Below is a small trained network, with its code and all its weights. Each question gives an input and a class and asks what happens when units are switched off, that is, made to give their printed mean instead of their output.

import numpy as np


def w(rows, s, z=0):
    codes = np.array(rows[::2]) - 128.0
    scale = np.full(codes.shape[1], s)
    scale[-1] = z or s
    return codes * scale


def f(y):
    return np.maximum(y, 0)


def log_softmax(a):
    a = a - a.max(-1, keepdims=True)
    return a - np.log(np.exp(a).sum(-1, keepdims=True))


def net(x, mask):
    res = np.array(x, float).reshape(1, 6) / 4 @ E
    y = f(res @ A[0][:, :-1].T + A[0][:, -1])
    res = res + np.where(mask, y, B[0][:, -1]) @ B[0][:, :-1]
    return log_softmax(res[-1] @ U[:, :-1].T + U[:, -1])


A, B = {}, {}
E = w([
[123,175,188,190,212,114,102,119,47,156,200,106],'x0',
[108,127,199,11,119,111,152,176,126,123,171,146],'x1',
[145,148,194,135,50,139,12,163,99,45,140,159],'x2',
[144,152,57,165,161,182,170,198,119,84,105,141],'x3',
[51,164,115,133,97,168,4,212,162,200,203,137],'x4',
[31,136,178,179,75,115,161,97,110,176,2,224],'x5',
],0.0084)
A[0] = w([
[123,137,125,134,106,119,91,131,164,159,180,86,192],'n0',
[118,108,157,74,104,125,157,145,114,118,103,140,193],'n1',
[151,144,121,186,159,116,184,116,69,116,113,99,235],'n2',
[44,135,147,147,137,134,114,170,131,160,131,166,106],'n3',
[172,110,82,112,118,150,127,145,195,80,117,105,250],'n4',
[116,138,138,252,107,139,126,131,76,95,83,170,133],'n5',
[136,125,181,146,117,110,104,81,85,123,139,118,79],'n6',
[199,128,70,169,182,155,104,161,146,105,173,61,222],'n7',
[127,127,127,25,65,133,153,139,145,112,121,139,163],'n8',
[122,122,149,57,138,121,158,128,146,134,122,113,214],'n9',
[126,104,116,156,133,128,97,102,138,141,118,112,65],'n10',
[115,123,139,54,184,113,189,121,121,142,111,146,219],'n11',
],0.013,0.002)
B[0] = w([
[145,91,115,169,139,112,143,50,96,110,78,133,198],'n0',
[233,119,56,165,173,129,95,95,184,106,100,118,185],'n1',
[128,128,198,119,83,99,20,108,91,123,168,120,202],'n2',
[84,124,90,95,90,148,216,202,115,142,141,89,200],'n3',
[153,149,147,87,114,116,137,190,188,104,97,163,210],'n4',
[153,107,152,133,188,102,117,40,70,162,198,74,222],'n5',
[163,130,57,119,145,140,176,121,219,113,64,164,180],'n6',
[223,115,177,150,159,97,60,1,139,59,102,181,250],'n7',
[197,139,152,109,179,106,106,145,205,22,79,191,211],'n8',
[151,159,148,160,106,122,26,100,148,97,161,150,191],'n9',
[142,169,174,123,191,169,143,175,79,68,224,143,152],'n10',
[153,125,148,177,107,156,91,95,44,100,153,99,208],'n11',
],0.0079,0.015)
U = w([
[160,152,80,59,102,101,104,187,224,80,114,179,100],'0',
[175,124,178,162,190,68,56,2,91,102,165,136,213],'1',
[85,144,95,120,109,121,127,148,97,188,167,91,5],'2',
],0.0087,0.0014)

Each question gives the input, the list of numbers given to net, and the class t.
The units are the neurons (one row each of A and B). Each row of codes is followed by its name. A weight is (code - 128) times the scale printed after its matrix; where a second scale follows, it is the last column's (A, B and U).
mask holds one flag per neuron, in row order. A switched-off neuron (its flag False) gives its mean, the last column of its row in B, instead of its output. The means were averaged over made-up inputs and are rounded, as every weight is.
A unit's drop is (log p(t) with every unit on - log p(t) with that unit switched off) / (log p(t) with every unit on - log p(t) with every unit switched off).
The circuit of an input: a set's keep is (log p(t) with only the set's units on - log p(t) with every unit switched off) / (log p(t) with every unit on - log p(t) with every unit switched off). Starting from all 12 units, units are removed one at a time, each time the one whose removal leaves the highest keep (on an exact tie, the one counted first), for as long as the keep stays at least 0.8.
circuit, biggest first: the units of the circuit, biggest drop first
unit that matters most: the unit with the biggest drop
top k neurons: the k neurons with the biggest drops, biggest first
drop of u: that unit's drop, to one decimal
input [-4,3,-8,2,4,4], class 0: unit that matters most : n5
input [4,5,5,-3,7,0], class 2: circuit, biggest first : [n7 n3]
input [3,6,0,6,8,-1], class 2: circuit, biggest first : [n3 n8]
input [6,0,4,3,3,3], class 2: top 3 neurons : [n7 n3 n8]
input [-7,1,7,-6,-3,5], class 0: circuit, biggest first : [n7 n8]
input [-2,3,-5,-3,8,3], class 2: circuit, biggest first : [n7 n3]
input [-7,5,-2,2,-3,7], class 0: top 3 neurons : [n7 n8 n5]
input [0,6,6,5,4,5], class 0: drop of n7 : 0.0
input [-3,0,1,-8,-1,3], class 0: drop of n5 : 0.3
input [-3,-4,2,-4,3,4], class 2: drop of n7 : 0.5
input [-8,0,7,7,-8,-6], class 0: drop of n4 : 0.4
